Below is a small trained network, with its code and all its weights. Each question gives an input and a class and asks what happens when units are switched off, that is, made to give their printed mean instead of their output.

import numpy as np


def w(rows, s, z=0):
    codes = np.array(rows[::2]) - 128.0
    scale = np.full(codes.shape[1], s)
    scale[-1] = z or s
    return codes * scale


def norm(h):
    return h / np.sqrt((h * h).mean(-1, keepdims=True) + 1e-5)


def f(y):
    return np.maximum(y, 0)


def log_softmax(a):
    a = a - a.max(-1, keepdims=True)
    return a - np.log(np.exp(a).sum(-1, keepdims=True))


def net(x, mask):
    res = np.array(x, float).reshape(1, 2) / 4 @ E
    u = 0
    for l in range(3):
        y = f(norm(res) @ A[l][:, :-1].T + A[l][:, -1])
        res = res + np.where(mask[u : u + 5], y, B[l][:, -1]) @ B[l][:, :-1]
        u += 5
    return log_softmax(norm(res)[-1] @ U[:, :-1].T + U[:, -1])


A, B = {}, {}
E = w([
[172,254,132],'x0',
[222,85,174],'x1',
],0.0058)
A[0] = w([
[69,123,197,97],'L0N0',
[158,178,185,7],'L0N1',
[2,48,67,43],'L0N2',
[119,70,106,254],'L0N3',
[7,135,180,82],'L0N4',
],0.0095,0.0042)
B[0] = w([
[145,109,244,147],'L0N0',
[102,211,106,150],'L0N1',
[162,116,61,253],'L0N2',
[107,215,129,247],'L0N3',
[103,112,254,198],'L0N4',
],0.007,0.0056)
A[1] = w([
[117,54,65,138],'L1N0',
[178,2,86,255],'L1N1',
[102,177,186,102],'L1N2',
[202,106,150,36],'L1N3',
[74,48,53,66],'L1N4',
],0.0071,0.0039)
B[1] = w([
[212,133,95,187],'L1N0',
[112,254,110,255],'L1N1',
[176,105,61,212],'L1N2',
[101,125,225,157],'L1N3',
[183,222,137,195],'L1N4',
],0.0093,0.0033)
A[2] = w([
[175,98,255,253],'L2N0',
[13,155,215,214],'L2N1',
[30,18,181,135],'L2N2',
[163,176,125,252],'L2N3',
[194,147,58,14],'L2N4',
],0.01,0.0035)
B[2] = w([
[61,111,116,167],'L2N0',
[145,48,241,181],'L2N1',
[141,170,250,131],'L2N2',
[124,98,159,254],'L2N3',
[73,101,67,167],'L2N4',
],0.011,0.0089)
U = w([
[75,90,204,253],'0',
[120,231,57,253],'1',
[37,27,5,208],'2',
[189,52,56,3],'3',
[196,143,90,3],'4',
[191,65,75,3],'5',
[185,59,49,3],'6',
],0.015,0.0075)

Each question gives the input, the list of numbers given to net, and the class t.
The units are the neurons (one row each of A and B). Each row of codes is followed by its name. A weight is (code - 128) times the scale printed after its matrix; where a second scale follows, it is the last column's (A, B and U).
mask holds one flag per neuron, layer by layer. A switched-off neuron (its flag False) gives its mean, the last column of its row in B, instead of its output. The means were averaged over made-up inputs and are rounded, as every weight is.
A unit's drop is (log p(t) with every unit on - log p(t) with that unit switched off) / (log p(t) with every unit on - log p(t) with every unit switched off).
The circuit of an input: a set's keep is (log p(t) with only the set's units on - log p(t) with every unit switched off) / (log p(t) with every unit on - log p(t) with every unit switched off). Starting from the 12 units with the biggest drops (on a tie, the unit counted first), units are removed one at a time, each time the one whose removal leaves the highest keep (on an exact tie, the one counted first), for as long as the keep stays at least 0.8.
circuit, biggest first: the units of the circuit, biggest drop first
unit that matters most: the unit with the biggest drop
top k neurons: the k neurons with the biggest drops, biggest first
top k neurons in layer l: the k neurons of layer l with the biggest drops, biggest first
input [-4,-2], class 1: circuit, biggest first -> [L0N2; L1N4]
input [-8,6], class 1: circuit, biggest first -> [L1N1; L2N1]
input [-8,-5], class 1: top 2 neurons -> [L0N2; L1N0]
input [3,3], class 2: top 3 neurons -> [L1N1; L0N3; L2N4]
input [-8,0], class 1: top neuron -> [L1N1]
input [1,-2], class 2: circuit, biggest first -> [L0N3; L1N1; L2N1]
input [-8,7], class 1: top 4 neurons -> [L1N1; L0N4; L1N0; L2N1]
input [5,-6], class 0: circuit, biggest first -> [L0N2; L2N1]
input [-5,-7], class 0: top 2 neurons -> [L0N4; L0N3]
input [-2,1], class 2: top 3 neurons -> [L0N3; L1N1; L1N3]
input [0,3], class 2: circuit, biggest first -> [L2N0; L1N1; L2N1]
input [-2,3], class 2: top 2 neurons -> [L0N2; L0N3]
input [-3,2], class 2: top 3 neurons in layer 1 -> [L1N1; L1N3; L1N4]
input [-3,-2], class 2: top 2 neurons -> [L0N3; L0N2]
input [-1,-1], class 2: unit that matters most -> L0N3
input [6,-8], class 0: top 2 neurons -> [L2N1; L0N2]
input [-6,4], class 1: top 2 neurons -> [L1N1; L0N4]
input [-8,-1], class 1: top 2 neurons -> [L0N2; L1N1]
input [0,-3], class 2: top 2 neurons in layer 0 -> [L0N2; L0N4]
input [-5,-8], class 0: unit that matters most -> L0N4
input [3,2], class 2: top 3 neurons in layer 2 -> [L2N4; L2N1; L2N3]
input [-5,-4], class 1: top 2 neurons in layer 1 -> [L1N0; L1N4]
